Below are the code and all the weights of a small trained network. Each question names an input and a class and asks about switching units off, where a switched-off unit gives its printed mean instead of its output.

import numpy as np


def w(rows, s, z=0):
    codes = np.array(rows[::2]) - 128.0
    scale = np.full(codes.shape[1], s)
    scale[-1] = z or s
    return codes * scale


def f(y):
    return np.maximum(y, 0)


def log_softmax(a):
    a = a - a.max(-1, keepdims=True)
    return a - np.log(np.exp(a).sum(-1, keepdims=True))


def net(x, mask):
    res = np.array(x, float).reshape(1, 4) / 4 @ E
    y = f(res @ A[0][:, :-1].T + A[0][:, -1])
    res = res + np.where(mask, y, B[0][:, -1]) @ B[0][:, :-1]
    return log_softmax(res[-1] @ U[:, :-1].T + U[:, -1])


A, B = {}, {}
E = w([
[106,117,91,193,178],'x0',
[165,8,144,138,116],'x1',
[71,94,101,74,189],'x2',
[161,152,207,125,196],'x3',
],0.014)
A[0] = w([
[225,160,141,208,58,4],'n0',
[130,79,167,150,129,78],'n1',
[102,109,76,56,57,152],'n2',
[149,130,117,212,139,108],'n3',
[153,118,188,170,69,108],'n4',
[103,107,65,166,58,80],'n5',
[145,175,147,172,129,145],'n6',
[183,143,159,60,140,113],'n7',
[161,144,182,141,196,143],'n8',
[72,83,105,6,208,91],'n9',
[164,95,177,128,164,89],'n10',
[135,125,132,32,88,153],'n11',
[98,103,62,183,121,122],'n12',
[151,130,197,146,204,108],'n13',
[133,57,121,80,161,120],'n14',
[135,117,78,182,188,72],'n15',
[134,48,98,145,62,101],'n16',
[164,125,178,67,82,87],'n17',
[133,172,129,111,125,47],'n18',
[94,123,140,209,197,79],'n19',
[190,76,135,134,134,90],'n20',
[98,89,70,201,200,45],'n21',
[151,138,106,162,148,62],'n22',
[152,136,172,171,103,92],'n23',
[110,202,103,122,128,97],'n24',
[90,192,119,89,160,63],'n25',
],0.016,0.0033)
B[0] = w([
[77,54,149,205,144,232],'n0',
[111,117,136,39,157,183],'n1',
[147,185,104,147,76,207],'n2',
[169,156,190,150,188,180],'n3',
[107,129,162,155,162,205],'n4',
[118,162,80,122,61,199],'n5',
[73,104,138,110,103,184],'n6',
[173,182,118,141,106,193],'n7',
[126,172,73,116,20,223],'n8',
[84,87,152,254,109,252],'n9',
[100,166,66,72,57,199],'n10',
[205,167,200,135,165,196],'n11',
[132,172,152,114,68,189],'n12',
[107,148,63,148,31,230],'n13',
[84,107,185,113,170,198],'n14',
[160,166,167,136,149,183],'n15',
[105,139,127,76,100,216],'n16',
[177,161,194,142,130,199],'n17',
[119,139,150,108,129,161],'n18',
[181,190,183,110,133,200],'n19',
[83,105,155,50,166,201],'n20',
[168,130,180,137,121,204],'n21',
[154,164,114,107,158,150],'n22',
[92,131,123,171,121,182],'n23',
[69,118,183,54,182,200],'n24',
[85,109,163,87,136,209],'n25',
],0.011,0.016)
U = w([
[45,69,175,235,142,121],'0',
[31,114,183,9,152,126],'1',
[111,167,102,109,64,122],'2',
[217,166,209,139,153,134],'3',
[104,135,153,110,134,248],'4',
[188,95,160,109,226,103],'5',
[142,117,94,80,157,103],'6',
[175,108,120,134,161,97],'7',
],0.014)

Each question gives the input, the list of numbers given to net, and the class t.
The units are the neurons (one row each of A and B). Each row of codes is followed by its name. A weight is (code - 128) times the scale printed after its matrix; where a second scale follows, it is the last column's (A, B and U).
mask holds one flag per neuron, in row order. A switched-off neuron (its flag False) gives its mean, the last column of its row in B, instead of its output. The means were averaged over made-up inputs and are rounded, as every weight is.
A unit's drop is (log p(t) with every unit on - log p(t) with that unit switched off) / (log p(t) with every unit on - log p(t) with every unit switched off).
The circuit of an input: a set's keep is (log p(t) with only the set's units on - log p(t) with every unit switched off) / (log p(t) with every unit on - log p(t) with every unit switched off). Starting from the 12 units with the biggest drops (on a tie, the unit counted first), units are removed one at a time, each time the one whose removal leaves the highest keep (on an exact tie, the one counted first), for as long as the keep stays at least 0.8.
circuit, biggest first: the units of the circuit, biggest drop first
k most important neurons: the k neurons with the biggest drops, biggest first
drop when u is switched off: that unit's drop, to one decimal
input [-2,-1,-5,6], class 2: circuit, biggest first => n8
input [-1,7,3,-8], class 2: 2 most important neurons => n2; n5
input [5,-1,-4,-4], class 3: 4 most important neurons => n9; n3; n13; n8
input [-8,-6,7,-5], class 3: 3 most important neurons => n11; n0; n2
input [-8,-7,-6,1], class 3: 4 most important neurons => n17; n11; n9; n7
input [8,1,-1,-7], class 3: circuit, biggest first => n21; n15
input [-5,3,-6,6], class 0: 3 most important neurons => n0; n4; n23
input [-1,8,-5,-8], class 1: 2 most important neurons => n20; n16
input [-5,1,6,-7], class 2: 3 most important neurons => n2; n0; n5
input [-5,8,-7,2], class 1: 2 most important neurons => n20; n9
input [-3,5,5,0], class 0: 3 most important neurons => n9; n24; n25
input [-4,7,-5,-5], class 1: 2 most important neurons => n16; n9
input [-5,-5,-4,-4], class 1: 2 most important neurons => n9; n24
input [-7,-5,-8,1], class 0: most important neuron => n0
input [5,-6,0,-6], class 1: 2 most important neurons => n24; n13
input [7,6,3,-7], class 2: 2 most important neurons => n5; n16
input [0,3,8,-7], class 0: drop when n9 is switched off => 2.4
input [-5,-1,4,6], class 2: drop when n13 is switched off => 0.1
input [-2,-4,2,8], class 2: drop when n24 is switched off => 0.0
input [2,3,-5,2], class 0: circuit, biggest first => n0
input [6,8,-4,5], class 1: drop when n20 is switched off => 0.2
